Here is a tiny trained network, its code and every weight. The questions are about switching its units off for an input and a class, where a switched-off unit gives its printed mean instead of its output.

import numpy as np


def w(rows, s, z=0):
    codes = np.array(rows[::2]) - 128.0
    scale = np.full(codes.shape[1], s)
    scale[-1] = z or s
    return codes * scale


def f(y):
    return y / 2 * (1 + np.tanh(0.7978845608 * (y + 0.044715 * y**3)))


def log_softmax(a):
    a = a - a.max(-1, keepdims=True)
    return a - np.log(np.exp(a).sum(-1, keepdims=True))


def net(x, mask):
    res = np.array(x, float).reshape(1, 7) / 4 @ E
    y = f(res @ A[0][:, :-1].T + A[0][:, -1])
    res = res + np.where(mask, y, B[0][:, -1]) @ B[0][:, :-1]
    return log_softmax(res[-1] @ U[:, :-1].T + U[:, -1])


A, B = {}, {}
E = w([
[74,180,64,182,139],'x0',
[146,82,146,174,255],'x1',
[13,123,187,113,142],'x2',
[127,129,124,120,129],'x3',
[94,17,85,140,89],'x4',
[127,129,128,129,125],'x5',
[128,128,125,122,131],'x6',
],0.0082)
A[0] = w([
[143,196,141,105,159,83],'N1',
[127,203,164,141,137,147],'N2',
[158,211,174,113,149,2],'N3',
[130,107,121,147,191,10],'N4',
[66,137,177,108,136,58],'N5',
[131,94,147,155,191,21],'N6',
[62,169,54,169,144,67],'N7',
[96,69,42,111,134,159],'N8',
[205,114,207,81,103,126],'N9',
[135,113,136,128,201,240],'N10',
[210,120,110,219,77,25],'N11',
[112,118,105,106,92,23],'N12',
[114,70,100,126,113,115],'N13',
[114,68,99,132,109,35],'N14',
[41,150,112,61,132,139],'N15',
[112,70,98,127,109,41],'N16',
[114,147,142,107,54,85],'N17',
[150,86,236,97,101,90],'N18',
[134,100,129,139,195,17],'N19',
[126,145,130,109,87,69],'N20',
[137,61,132,145,178,171],'N21',
[101,147,139,125,50,113],'N22',
[145,95,180,45,138,71],'N23',
[129,151,133,113,69,43],'N24',
[118,74,118,161,97,61],'N25',
[244,158,42,160,112,1],'N26',
[113,159,125,105,76,45],'N27',
[48,131,197,145,130,37],'N28',
[116,74,110,144,106,172],'N29',
[125,148,109,84,86,65],'N30',
[78,168,94,210,123,66],'N31',
[116,68,76,117,124,88],'N32',
[86,192,50,140,169,153],'N33',
[120,150,97,66,100,39],'N34',
[61,134,181,141,129,25],'N35',
[115,66,106,137,104,23],'N36',
[192,131,69,111,142,160],'N37',
[160,192,156,109,150,166],'N38',
[100,176,116,189,123,13],'N39',
[95,150,90,149,133,22],'N40',
[143,109,150,183,162,2],'N41',
[154,126,120,91,26,120],'N42',
],0.011,0.0065)
B[0] = w([
[134,146,190,167,111,163],'N1',
[121,148,161,140,99,198],'N2',
[162,157,232,195,157,159],'N3',
[138,149,94,145,165,137],'N4',
[107,50,168,95,146,161],'N5',
[107,169,60,138,190,153],'N6',
[216,96,111,144,113,187],'N7',
[139,171,184,133,91,212],'N8',
[159,112,88,149,107,224],'N9',
[98,189,70,91,115,255],'N10',
[94,70,151,88,163,165],'N11',
[143,152,147,161,186,121],'N12',
[147,171,183,166,114,169],'N13',
[160,161,198,144,163,141],'N14',
[109,106,115,113,110,208],'N15',
[150,143,186,168,149,141],'N16',
[124,171,84,142,188,176],'N17',
[210,77,56,147,89,196],'N18',
[137,176,78,160,178,145],'N19',
[125,132,110,144,150,134],'N20',
[94,191,93,127,127,228],'N21',
[97,185,92,121,184,190],'N22',
[201,86,110,142,95,169],'N23',
[138,151,96,148,223,142],'N24',
[140,167,187,160,154,143],'N25',
[77,27,164,79,167,204],'N26',
[138,137,100,135,190,146],'N27',
[96,50,137,92,153,176],'N28',
[118,177,168,151,96,198],'N29',
[113,141,100,138,204,146],'N30',
[216,67,96,167,121,174],'N31',
[123,149,180,169,124,162],'N32',
[186,100,97,125,82,218],'N33',
[156,154,118,138,216,133],'N34',
[114,26,170,91,213,152],'N35',
[158,150,190,176,165,138],'N36',
[51,73,154,85,130,206],'N37',
[104,180,185,150,100,208],'N38',
[178,113,140,137,133,132],'N39',
[187,77,133,150,158,123],'N40',
[155,133,87,160,255,127],'N41',
[111,169,91,126,158,228],'N42',
],0.0097,0.0063)
U = w([
[94,230,33,134,198,78],'0',
[129,214,255,174,79,74],'1',
[50,42,163,55,140,92],'2',
[89,181,89,102,30,246],'3',
[234,112,57,141,43,77],'4',
[68,198,92,96,31,212],'5',
],0.0091,0.012)

Each question gives the input, the list of numbers given to net, and the class t.
The units are the neurons (one row each of A and B). Each row of codes is followed by its name. A weight is (code - 128) times the scale printed after its matrix; where a second scale follows, it is the last column's (A, B and U).
mask holds one flag per neuron, in row order. A switched-off neuron (its flag False) gives its mean, the last column of its row in B, instead of its output. The means were averaged over made-up inputs and are rounded, as every weight is.
A unit's drop is (log p(t) with every unit on - log p(t) with that unit switched off) / (log p(t) with every unit on - log p(t) with every unit switched off).
The circuit of an input: a set's keep is (log p(t) with only the set's units on - log p(t) with every unit switched off) / (log p(t) with every unit on - log p(t) with every unit switched off). Starting from the 12 units with the biggest drops (on a tie, the unit counted first), units are removed one at a time, each time the one whose removal leaves the highest keep (on an exact tie, the one counted first), for as long as the keep stays at least 0.8.
units of the circuit, in order: the units of the circuit, biggest drop first
most important unit: the unit with the biggest drop
top k neurons: the k neurons with the biggest drops, biggest first
drop of u: that unit's drop, to one decimal
input [5,4,6,-1,-1,-2,6], class 2: units of the circuit, in order : [N35, N28]
input [-3,-3,-7,6,2,4,-1], class 2: units of the circuit, in order : [N26, N37]
input [-8,8,-8,-6,6,5,0], class 0: most important unit : N21
input [-2,-7,-8,-3,-4,-7,-7], class 2: top 2 neurons : [N26, N37]
input [-3,6,5,-3,6,-4,3], class 0: units of the circuit, in order : [N6, N21]
input [1,4,-4,5,-6,7,-6], class 1: top 3 neurons : [N3, N38, N1]
input [-6,5,5,-7,-6,-3,1], class 3: top 2 neurons : [N10, N18]
input [-7,-3,-8,-4,2,0,-5], class 2: units of the circuit, in order : [N26, N37]
input [-6,-2,2,2,-1,-1,-3], class 4: units of the circuit, in order : [N18, N23]
input [-6,-6,-1,-6,-6,0,5], class 0: units of the circuit, in order : [N42, N17, N24]
input [7,-4,-7,-6,2,-6,5], class 2: units of the circuit, in order : [N26, N11]
input [-8,-7,0,7,7,-8,-5], class 4: top 4 neurons : [N18, N23, N9, N10]
input [3,7,0,3,7,-8,6], class 0: top 4 neurons : [N6, N21, N10, N19]
input [-8,-7,1,-2,3,3,7], class 4: units of the circuit, in order : [N18]
input [-3,7,-8,-6,-2,-2,-3], class 2: top 3 neurons : [N26, N37, N11]
input [8,-7,6,6,-5,1,6], class 4: top 3 neurons : [N33, N7, N31]
input [-5,-6,-2,-6,-7,-8,-5], class 1: top 2 neurons : [N3, N38]
input [-8,7,5,-1,-6,5,3], class 4: top 3 neurons : [N18, N23, N9]
input [1,1,5,2,0,-7,4], class 2: drop of N28 : 0.3
input [-4,4,-8,1,7,5,-6], class 2: units of the circuit, in order : [N26]
